Below are the code and all the weights of a small trained network. Each question names an input and a class and asks about switching units off, where a switched-off unit gives its printed mean instead of its output.

import numpy as np


def w(rows, s, z=0):
    codes = np.array(rows[::2]) - 128.0
    scale = np.full(codes.shape[1], s)
    scale[-1] = z or s
    return codes * scale


def norm(h):
    return h / np.sqrt((h * h).mean(-1, keepdims=True) + 1e-5)


def f(y):
    return np.maximum(y, 0)


def log_softmax(a):
    a = a - a.max(-1, keepdims=True)
    return a - np.log(np.exp(a).sum(-1, keepdims=True))


def net(x, mask):
    res = np.array(x, float).reshape(1, 5) / 4 @ E
    u = 0
    for l in range(3):
        y = f(norm(res) @ A[l][:, :-1].T + A[l][:, -1])
        res = res + np.where(mask[u : u + 12], y, B[l][:, -1]) @ B[l][:, :-1]
        u += 12
    return log_softmax(norm(res)[-1] @ U[:, :-1].T + U[:, -1])


A, B = {}, {}
E = w([
[40,70,104,169],'x0',
[140,193,191,213],'x1',
[180,144,7,107],'x2',
[96,160,175,104],'x3',
[3,194,154,121],'x4',
],0.0037)
A[0] = w([
[172,132,95,192,79],'L0N1',
[80,223,123,74,161],'L0N2',
[95,106,102,185,115],'L0N3',
[87,133,47,135,73],'L0N4',
[52,134,144,142,212],'L0N5',
[143,160,62,122,234],'L0N6',
[152,85,93,125,219],'L0N7',
[129,168,102,215,85],'L0N8',
[141,222,232,181,134],'L0N9',
[103,37,121,107,3],'L0N10',
[129,2,170,110,52],'L0N11',
[151,140,173,117,148],'L0N12',
],0.0094,0.0023)
B[0] = w([
[66,196,50,43,175],'L0N1',
[82,172,165,214,222],'L0N2',
[129,96,117,87,171],'L0N3',
[170,92,148,161,180],'L0N4',
[122,132,76,102,227],'L0N5',
[153,70,66,122,209],'L0N6',
[125,86,107,66,205],'L0N7',
[2,181,124,55,172],'L0N8',
[172,86,125,85,253],'L0N9',
[212,165,136,27,173],'L0N10',
[159,157,188,48,193],'L0N11',
[185,113,108,126,168],'L0N12',
],0.0072,0.0054)
A[1] = w([
[155,53,236,110,137],'L1N1',
[147,157,203,172,110],'L1N2',
[55,161,113,255,99],'L1N3',
[33,54,198,103,44],'L1N4',
[105,215,119,63,109],'L1N5',
[217,204,67,166,137],'L1N6',
[234,135,70,196,150],'L1N7',
[86,198,53,28,209],'L1N8',
[147,167,224,91,144],'L1N9',
[204,157,244,209,254],'L1N10',
[174,176,71,140,147],'L1N11',
[169,77,147,150,90],'L1N12',
],0.0073,0.0026)
B[1] = w([
[182,94,220,202,173],'L1N1',
[230,53,79,115,144],'L1N2',
[155,255,62,222,156],'L1N3',
[99,124,55,184,159],'L1N4',
[88,138,164,175,180],'L1N5',
[134,109,204,192,153],'L1N6',
[73,112,121,102,155],'L1N7',
[94,137,189,70,254],'L1N8',
[124,36,163,139,178],'L1N9',
[156,56,69,164,166],'L1N10',
[114,162,158,70,155],'L1N11',
[49,137,123,137,138],'L1N12',
],0.0067,0.0079)
A[2] = w([
[180,41,70,152,171],'L2N1',
[67,190,110,142,200],'L2N2',
[231,190,93,130,220],'L2N3',
[49,158,155,81,135],'L2N4',
[61,141,188,174,5],'L2N5',
[101,153,68,198,181],'L2N6',
[141,212,255,147,218],'L2N7',
[87,44,138,109,45],'L2N8',
[189,130,149,167,128],'L2N9',
[142,91,174,106,226],'L2N10',
[105,108,188,34,114],'L2N11',
[192,91,98,51,147],'L2N12',
],0.0094,0.0028)
B[2] = w([
[101,145,109,179,196],'L2N1',
[85,61,253,98,197],'L2N2',
[24,170,121,115,157],'L2N3',
[170,131,162,148,215],'L2N4',
[134,212,57,144,160],'L2N5',
[76,224,196,190,166],'L2N6',
[115,92,126,206,199],'L2N7',
[124,245,115,163,181],'L2N8',
[93,84,94,184,154],'L2N9',
[182,136,85,176,220],'L2N10',
[125,139,149,164,254],'L2N11',
[117,208,71,176,239],'L2N12',
],0.0068,0.007)
U = w([
[193,121,155,93,184],'0',
[159,50,119,170,131],'1',
[144,166,5,86,121],'2',
[72,160,161,151,163],'3',
[86,90,123,65,2],'4',
],0.024,0.006)

Each question gives the input, the list of numbers given to net, and the class t.
The units are the neurons (one row each of A and B). Each row of codes is followed by its name. A weight is (code - 128) times the scale printed after its matrix; where a second scale follows, it is the last column's (A, B and U).
mask holds one flag per neuron, layer by layer. A switched-off neuron (its flag False) gives its mean, the last column of its row in B, instead of its output. The means were averaged over made-up inputs and are rounded, as every weight is.
A unit's drop is (log p(t) with every unit on - log p(t) with that unit switched off) / (log p(t) with every unit on - log p(t) with every unit switched off).
The circuit of an input: a set's keep is (log p(t) with only the set's units on - log p(t) with every unit switched off) / (log p(t) with every unit on - log p(t) with every unit switched off). Starting from the 12 units with the biggest drops (on a tie, the unit counted first), units are removed one at a time, each time the one whose removal leaves the highest keep (on an exact tie, the one counted first), for as long as the keep stays at least 0.8.
circuit, biggest first: the units of the circuit, biggest drop first
k most important neurons: the k neurons with the biggest drops, biggest first
k most important neurons of layer l: the k neurons of layer l with the biggest drops, biggest first
drop of u: that unit's drop, to one decimal
input [0,4,-3,-2,0], class 1: 2 most important neurons of layer 1 : L1N1, L1N7
input [1,-1,-1,3,-8], class 0: circuit, biggest first : L0N11
input [1,-2,-5,4,-5], class 0: 3 most important neurons : L0N11, L0N10, L0N2
input [-2,-4,0,1,-2], class 2: 2 most important neurons of layer 2 : L2N12, L2N2
input [1,2,5,1,-1], class 2: 4 most important neurons : L0N6, L0N2, L0N7, L0N4
input [-1,-5,-6,3,-4], class 0: 2 most important neurons : L0N11, L0N10
input [-4,6,5,-8,-7], class 2: 2 most important neurons : L0N2, L0N6
input [-5,3,4,5,1], class 1: 2 most important neurons : L1N6, L0N9
input [6,6,7,-6,-4], class 4: 3 most important neurons : L0N1, L0N8, L0N9
input [6,3,4,-3,-4], class 2: 3 most important neurons : L0N2, L0N6, L0N7
input [-5,-1,-5,5,7], class 1: 2 most important neurons of layer 1 : L1N2, L1N9
input [-5,0,2,2,-5], class 2: drop of L0N2 : 0.3
input [3,-4,-8,3,-7], class 0: drop of L0N10 : 0.5
input [-2,-8,5,5,5], class 3: circuit, biggest first : L0N2
input [-3,8,-7,-6,3], class 1: drop of L0N9 : 0.1
input [-5,3,-2,-3,-6], class 2: 2 most important neurons of layer 2 : L2N2, L2N12
